Here is a tiny trained network, its code and every weight. The questions are about switching its units off for an input and a class, where a switched-off unit gives its printed mean instead of its output.

import numpy as np


def w(rows, s, z=0):
    codes = np.array(rows[::2]) - 128.0
    scale = np.full(codes.shape[1], s)
    scale[-1] = z or s
    return codes * scale


def f(y):
    return np.maximum(y, 0)


def log_softmax(a):
    a = a - a.max(-1, keepdims=True)
    return a - np.log(np.exp(a).sum(-1, keepdims=True))


def net(x, mask):
    res = np.array(x, float).reshape(1, 4) / 4 @ E
    y = f(res @ A[0][:, :-1].T + A[0][:, -1])
    res = res + np.where(mask, y, B[0][:, -1]) @ B[0][:, :-1]
    return log_softmax(res[-1] @ U[:, :-1].T + U[:, -1])


A, B = {}, {}
E = w([
[228,81,16,134,196],'x0',
[236,107,146,137,2],'x1',
[53,158,32,82,45],'x2',
[60,23,111,236,99],'x3',
],0.0082)
A[0] = w([
[176,131,127,126,63,121],'N0',
[119,128,117,129,139,31],'N1',
[94,148,55,107,85,56],'N2',
[182,107,240,171,189,87],'N3',
[171,116,133,142,86,44],'N4',
[41,159,251,135,63,2],'N5',
[177,130,131,153,84,60],'N6',
[104,129,127,118,161,119],'N7',
[159,65,44,132,151,66],'N8',
[95,67,96,213,97,128],'N9',
[118,122,114,113,117,59],'N10',
[138,205,135,70,119,69],'N11',
[190,126,123,141,84,81],'N12',
[205,108,8,145,172,42],'N13',
[91,138,120,110,191,73],'N14',
[158,103,130,115,91,170],'N15',
[147,119,153,124,82,118],'N16',
[90,141,85,128,199,102],'N17',
[67,88,126,212,91,64],'N18',
[80,136,92,124,199,56],'N19',
[89,128,68,94,86,56],'N20',
[94,145,71,99,86,126],'N21',
[83,151,137,142,158,86],'N22',
[133,160,129,162,122,43],'N23',
[163,108,71,151,144,34],'N24',
[103,160,68,117,94,74],'N25',
[92,160,71,117,82,103],'N26',
[177,101,130,124,75,50],'N27',
[83,160,101,115,191,93],'N28',
[192,214,110,46,154,60],'N29',
[114,131,146,157,201,119],'N30',
[90,39,89,200,109,23],'N31',
[108,138,124,126,157,133],'N32',
],0.012,0.0042)
B[0] = w([
[95,114,115,111,98,187],'N0',
[123,129,133,126,121,130],'N1',
[159,91,128,169,144,193],'N2',
[184,72,102,207,163,199],'N3',
[109,101,127,121,93,161],'N4',
[126,247,51,133,150,249],'N5',
[88,91,127,121,82,166],'N6',
[116,115,122,126,108,157],'N7',
[125,201,108,128,143,201],'N8',
[130,135,174,75,162,226],'N9',
[137,125,135,141,123,135],'N10',
[139,135,172,83,169,192],'N11',
[99,101,120,117,89,175],'N12',
[106,225,88,128,147,223],'N13',
[111,102,129,127,88,174],'N14',
[107,120,121,122,115,174],'N15',
[109,117,112,129,105,167],'N16',
[98,104,123,113,73,187],'N17',
[126,137,158,83,158,209],'N18',
[109,109,125,117,93,182],'N19',
[169,94,128,175,143,188],'N20',
[176,97,125,185,146,199],'N21',
[104,125,124,130,82,167],'N22',
[117,128,125,129,129,128],'N23',
[126,163,105,141,136,169],'N24',
[151,93,131,169,147,181],'N25',
[173,95,123,175,144,195],'N26',
[95,100,122,120,99,172],'N27',
[102,102,129,120,85,187],'N28',
[121,118,189,76,168,208],'N29',
[120,97,115,146,97,175],'N30',
[132,111,190,76,154,216],'N31',
[116,113,119,121,119,156],'N32',
],0.014,0.012)
U = w([
[102,234,58,129,141,254],'0',
[115,120,240,53,181,70],'1',
[66,83,105,116,8,90],'2',
[174,72,115,219,167,60],'3',
],0.013,0.0052)

Each question gives the input, the list of numbers given to net, and the class t.
The units are the neurons (one row each of A and B). Each row of codes is followed by its name. A weight is (code - 128) times the scale printed after its matrix; where a second scale follows, it is the last column's (A, B and U).
mask holds one flag per neuron, in row order. A switched-off neuron (its flag False) gives its mean, the last column of its row in B, instead of its output. The means were averaged over made-up inputs and are rounded, as every weight is.
A unit's drop is (log p(t) with every unit on - log p(t) with that unit switched off) / (log p(t) with every unit on - log p(t) with every unit switched off).
The circuit of an input: a set's keep is (log p(t) with only the set's units on - log p(t) with every unit switched off) / (log p(t) with every unit on - log p(t) with every unit switched off). Starting from the 12 units with the biggest drops (on a tie, the unit counted first), units are removed one at a time, each time the one whose removal leaves the highest keep (on an exact tie, the one counted first), for as long as the keep stays at least 0.8.
circuit, biggest first: the units of the circuit, biggest drop first
unit that matters most: the unit with the biggest drop
top k neurons: the k neurons with the biggest drops, biggest first
drop of u: that unit's drop, to one decimal
input [1,3,-7,-3], class 3: circuit, biggest first -> [N3]
input [6,-7,6,0], class 2: top 2 neurons -> [N5; N17]
input [-6,-1,5,-7], class 1: top 2 neurons -> [N29; N11]
input [7,3,2,6], class 0: top 2 neurons -> [N13; N8]
input [7,8,3,-3], class 2: top 2 neurons -> [N5; N12]
input [8,8,-8,-4], class 0: top 2 neurons -> [N13; N8]
input [6,2,-3,-8], class 1: top 2 neurons -> [N29; N5]
input [4,8,-8,-5], class 2: top 4 neurons -> [N12; N6; N0; N27]
input [-7,-6,2,7], class 0: top 4 neurons -> [N5; N29; N11; N22]
input [-3,-8,7,-7], class 2: top 2 neurons -> [N28; N17]
input [3,-4,-7,7], class 1: top 4 neurons -> [N31; N9; N18; N21]
input [1,6,4,8], class 1: top 2 neurons -> [N9; N31]
input [-6,6,7,6], class 3: drop of N2 -> 0.2
input [-1,1,2,-2], class 1: drop of N21 -> 0.1
input [6,-5,7,1], class 3: drop of N21 -> 0.4
input [-1,3,-4,-2], class 3: drop of N17 -> 0.1
input [2,7,2,-8], class 1: unit that matters most -> N29
